W =
[[135 139 127 130 132 126]
 [114 127 125 131 121 114]
 [135 139 128 132 139 125]
 [113 125 124 131 122 114]
 [134 117 112 118 121 153]
 [136 142 128 133 138 124]]
W[0,0] => 135
W[3,4] => 122
W[3,2] => 124
W[4,1] => 117
W[4,5] => 153
W[0,2] => 127
W[3,5] => 114
W[4,3] => 118
W[4] => [134, 117, 112, 118, 121, 153]
W[1,2] => 125
W[:, 2] => [127, 125, 128, 124, 112, 128]
W[5,3] => 133
W[1,4] => 121
W[4,4] => 121
W[2,4] => 139

B =
array([[124, 116, 121, 147, 148, 129, 114, 120, 111, 131, 139, 140, 115,
        141],
       [111, 117, 129, 144, 106, 131, 124, 126, 129, 148, 124, 121, 127,
        141]])
B[0][0] = 124
B[:, -4] = [139, 124]
B[:, -11] = [147, 144]
B[-1][1] = 117
B[-1] = [111, 117, 129, 144, 106, 131, 124, 126, 129, 148, 124, 121, 127, 141]
B[0][5] = 129
B[:, -10] = [148, 106]
B[:, 13] = [141, 141]
B[-2][-4] = 139
B[:, 8] = [111, 129]
B[0][-5] = 131
B[0] = [124, 116, 121, 147, 148, 129, 114, 120, 111, 131, 139, 140, 115, 141]
B[-2][6] = 114

x =
[[140 130 121 128 124 139 142 126 130 135 126 132 128]
 [149 122 117 129 119 118 126 127 121 119 137 118 126]
 [131 126 124 126 146 140 130 129 135 127 127 120 125]]
Rows and columns are counted from 0.
row 0 col 0: 140
row 1 col 11: 118
row 2 col 5: 140
row 1 col 5: 118
row 1 col 2: 117
row 2 col 7: 129
row 2 col 3: 126
row 1 col 8: 121
row 2 col 8: 135
row 0 col 12: 128
row 1 col 9: 119
row 1 col 12: 126

X = [127 138 141 129 129 135 125 101 131 120 124 116]
X[0]	127
X[7]	101
X[5]	135
X[2]	141

A = [142 127 128 126 132 122 144 126 125 125 128 128 130 151 126]
A[0] => 142
A[5] => 122
A[-2] => 151
A[-8] => 126
A[12] => 130

arr = [132, 127, 137, 119, 123, 141, 154]
arr[0]	132
arr[1]	127
arr[6]	154

a =
[[119 124 129 145 127 145 125 143 124 129 130 128 131 109 142 141]
 [122 116 131 136 127 131 133 121 137 130 126 133 123 140 105 138]
 [122 110 138 140 103 121 133 121 132 118 108 135 132 129 132 117]
 [119 115 127 124 116 127 152 136 120 127 126 132 136 135 138 125]
 [145 147 117 124 121 132 141 137 139 140 135 129 129 153 137 145]]
a[-5][0]: 119
a[2]: [122, 110, 138, 140, 103, 121, 133, 121, 132, 118, 108, 135, 132, 129, 132, 117]
a[:, 12]: [131, 123, 132, 136, 129]
a[1][2]: 131
a[2][13]: 129
a[-5][11]: 128
a[-3][2]: 138
a[-1][4]: 121
a[-5][-8]: 124
a[-3][-1]: 117
a[1]: [122, 116, 131, 136, 127, 131, 133, 121, 137, 130, 126, 133, 123, 140, 105, 138]
a[0][13]: 109
a[:, 11]: [128, 133, 135, 132, 129]
a[-1][9]: 140
a[:, -8]: [124, 137, 132, 120, 139]
a[0]: [119, 124, 129, 145, 127, 145, 125, 143, 124, 129, 130, 128, 131, 109, 142, 141]
a[3][14]: 138
a[0][-13]: 145
a[0][9]: 129
a[1][9]: 130
a[-5][6]: 125
a[-4][-10]: 133
a[3][6]: 152

M = [139 116 132 121 121 108 126 154 142 125 130 129]
M[0]	139
M[4]	121
M[2]	132
